Here is a tiny trained network, its code and every weight. The questions are about switching its units off for an input and a target symbol, where a switched-off unit gives its printed mean instead of its output.

import numpy as np


def w(rows, s, z=0):
    codes = np.array(rows[::2]) - 128.0
    scale = np.full(codes.shape[1], s)
    scale[-1] = z or s
    return codes * scale


def norm(h):
    return h / np.sqrt((h * h).mean(-1, keepdims=True) + 1e-5)


def f(y):
    return y / 2 * (1 + np.tanh(0.7978845608 * (y + 0.044715 * y**3)))


def softmax(a):
    e = np.exp(a - a.max(-1, keepdims=True))
    return e / e.sum(-1, keepdims=True)


def log_softmax(a):
    a = a - a.max(-1, keepdims=True)
    return a - np.log(np.exp(a).sum(-1, keepdims=True))


def net(x, mask):
    ids = ['βδεηξπτφψω'.index(c) for c in x.split()]
    T = len(ids)
    res = E[ids] + P[:T]
    r = norm(res)
    for j in range(2):
        rows = slice(4 * j, 4 * j + 4)
        q, k, v = (r @ M[0][rows].T for M in (Q, K, V))
        z = softmax(np.where(np.tri(T) > 0, q @ k.T / 4**0.5, -1e9)) @ v
        o = O[0][rows]
        res = res + np.where(mask[j], z, o[:, -1]) @ o[:, :-1]
    y = f(norm(res) @ A[0][:, :-1].T + A[0][:, -1])
    res = res + np.where(mask[2:6], y, B[0][:, -1]) @ B[0][:, :-1]
    return log_softmax(norm(res)[-1] @ U[:, :-1].T + U[:, -1])


Q, K, V, O, A, B = {}, {}, {}, {}, {}, {}
E = w([
[77,89,131,55],'β',
[51,83,172,171],'δ',
[44,112,162,212],'ε',
[42,254,242,190],'η',
[39,16,96,207],'ξ',
[5,185,132,201],'π',
[57,230,191,38],'τ',
[30,142,129,177],'φ',
[34,212,118,54],'ψ',
[68,27,156,155],'ω',
],0.0045)
P = w([
[103,128,90,86],'0',
[66,4,236,115],'1',
[152,103,114,122],'2',
[78,158,98,63],'3',
[103,15,191,174],'4',
[161,111,114,127],'5',
[80,164,100,79],'6',
[117,49,206,161],'7',
[174,127,118,136],'8',
[83,169,93,91],'9',
[118,67,234,134],'10',
[175,117,107,149],'11',
[85,180,82,107],'12',
],0.013)
Q[0] = w([
[123,128,31,155],'head 1',
[111,213,148,76],'head 1',
[155,217,90,181],'head 1',
[59,148,168,252],'head 1',
[64,57,200,217],'head 2',
[149,113,25,72],'head 2',
[98,73,190,222],'head 2',
[90,87,178,127],'head 2',
],0.012)
K[0] = w([
[143,135,19,168],'head 1',
[93,203,146,94],'head 1',
[168,183,107,159],'head 1',
[86,139,154,226],'head 1',
[236,136,48,167],'head 2',
[5,30,137,89],'head 2',
[205,139,96,178],'head 2',
[210,141,90,102],'head 2',
],0.013)
V[0] = w([
[177,41,55,121],'head 1',
[228,77,128,133],'head 1',
[150,33,182,112],'head 1',
[74,134,67,185],'head 1',
[78,144,255,105],'head 2',
[139,208,68,89],'head 2',
[183,135,141,51],'head 2',
[235,37,113,3],'head 2',
],0.0077)
O[0] = w([
[154,202,165,136,98],'head 1',
[112,202,167,202,4],'head 1',
[210,184,120,235,214],'head 1',
[148,165,121,41,204],'head 1',
[200,254,171,105,169],'head 2',
[176,69,103,197,7],'head 2',
[177,113,112,96,7],'head 2',
[121,58,139,29,27],'head 2',
],0.0084,0.0028)
A[0] = w([
[148,254,175,147,9],'neuron 1',
[197,100,221,202,252],'neuron 2',
[121,165,72,245,45],'neuron 3',
[52,110,202,73,72],'neuron 4',
],0.0085,0.0035)
B[0] = w([
[131,2,138,174,176],'neuron 1',
[144,185,63,58,254],'neuron 2',
[114,61,35,78,176],'neuron 3',
[196,179,157,162,178],'neuron 4',
],0.0093,0.0059)
U = w([
[75,52,120,6,168],'β',
[127,194,155,98,227],'δ',
[42,226,107,166,89],'ε',
[222,202,96,224,53],'η',
[30,59,215,186,125],'ξ',
[131,117,86,204,112],'π',
[248,126,83,85,4],'τ',
[87,99,120,194,80],'φ',
[213,31,122,127,59],'ψ',
[170,82,227,112,157],'ω',
],0.012,0.004)

Each question gives the input, a string of symbols that net reads in full, and the target symbol t.
The units are the heads (4 rows each of Q, K, V and O) and the neurons (one row each of A and B). Each row of codes is followed by its name. A weight is (code - 128) times the scale printed after its matrix; where a second scale follows, it is the last column's (O, A, B and U).
mask holds one flag per unit, heads first, then neurons. A switched-off unit (its flag False) gives its mean, the last column of its rows in O or B, instead of its output. The means were averaged over made-up inputs and are rounded, as every weight is.
A unit's drop is (log p(t) with every unit on - log p(t) with that unit switched off) / (log p(t) with every unit on - log p(t) with every unit switched off).
The circuit of an input: a set's keep is (log p(t) with only the set's units on - log p(t) with every unit switched off) / (log p(t) with every unit on - log p(t) with every unit switched off). Starting from all 6 units, units are removed one at a time, each time the one whose removal leaves the highest keep (on an exact tie, the one counted first), for as long as the keep stays at least 0.8.
units of the circuit, in order: the units of the circuit, biggest drop first
top k neurons: the k neurons with the biggest drops, biggest first
which heads matter: for each layer, one digit per head in row order, 1 if its drop is at least 0.15 and else 0, layers parted by /
input δ ω ω φ τ η τ ω η ψ ω, target η: which heads matter -> 00
input δ τ δ ξ β, target δ: units of the circuit, in order -> (head 1; head 2; neuron 2; neuron 1)
input δ ξ φ, target ξ: which heads matter -> 01
input δ φ φ ω δ π ω δ, target π: units of the circuit, in order -> (head 2; head 1)
input ξ ξ η π ω ε δ τ, target ε: which heads matter -> 11
input δ ε ξ η δ τ ξ ξ ψ τ ξ, target ψ: which heads matter -> 01
input η φ π ξ δ ξ ε τ, target ξ: which heads matter -> 11
input η ψ δ ξ ψ ξ ε ψ, target ξ: which heads matter -> 11
input ε ξ ξ ω ξ ε ε β ψ η ε, target ψ: units of the circuit, in order -> (head 2)
input ξ ψ δ ξ η, target δ: top 2 neurons -> (neuron 2; neuron 1)
input ψ ω η ξ ξ ξ β ξ φ, target ξ: which heads matter -> 10
input ξ ξ ξ ε η ψ ω ε δ η ξ, target δ: which heads matter -> 11
input ω ξ ξ φ δ π ω δ ω ψ, target β: which heads matter -> 10
input ε ψ ψ φ ω, target ψ: units of the circuit, in order -> (head 2; head 1)
input ψ ε η ξ ξ δ ξ ξ τ, target ω: top 2 neurons -> (neuron 2; neuron 1)
input ξ η ω π π δ, target ψ: units of the circuit, in order -> (neuron 1; head 1; head 2; neuron 2)
input φ ξ ψ ω β ξ ω ε ε ξ η, target ε: units of the circuit, in order -> (neuron 2; head 2; head 1)
input δ ξ η ψ ξ, target η: units of the circuit, in order -> (head 2)
input ψ β π π ξ, target π: top 2 neurons -> (neuron 3; neuron 2)
input τ ξ ω ω ξ β, target η: which heads matter -> 10
input ω ε η, target π: which heads matter -> 11
input ξ ω ξ η π η β π ξ ε π ω, target β: units of the circuit, in order -> (head 2)
input η δ φ ψ ε η ε β π η φ, target π: which heads matter -> 01
input π φ ψ τ δ, target ψ: units of the circuit, in order -> (head 2; head 1)
input ξ φ ξ ξ ω τ, target ω: units of the circuit, in order -> (head 2; neuron 1; neuron 2)
input ω ω π, target ε: top 2 neurons -> (neuron 1; neuron 2)
input ω η δ η η ω η ψ ξ, target β: top 3 neurons -> (neuron 3; neuron 4; neuron 2)
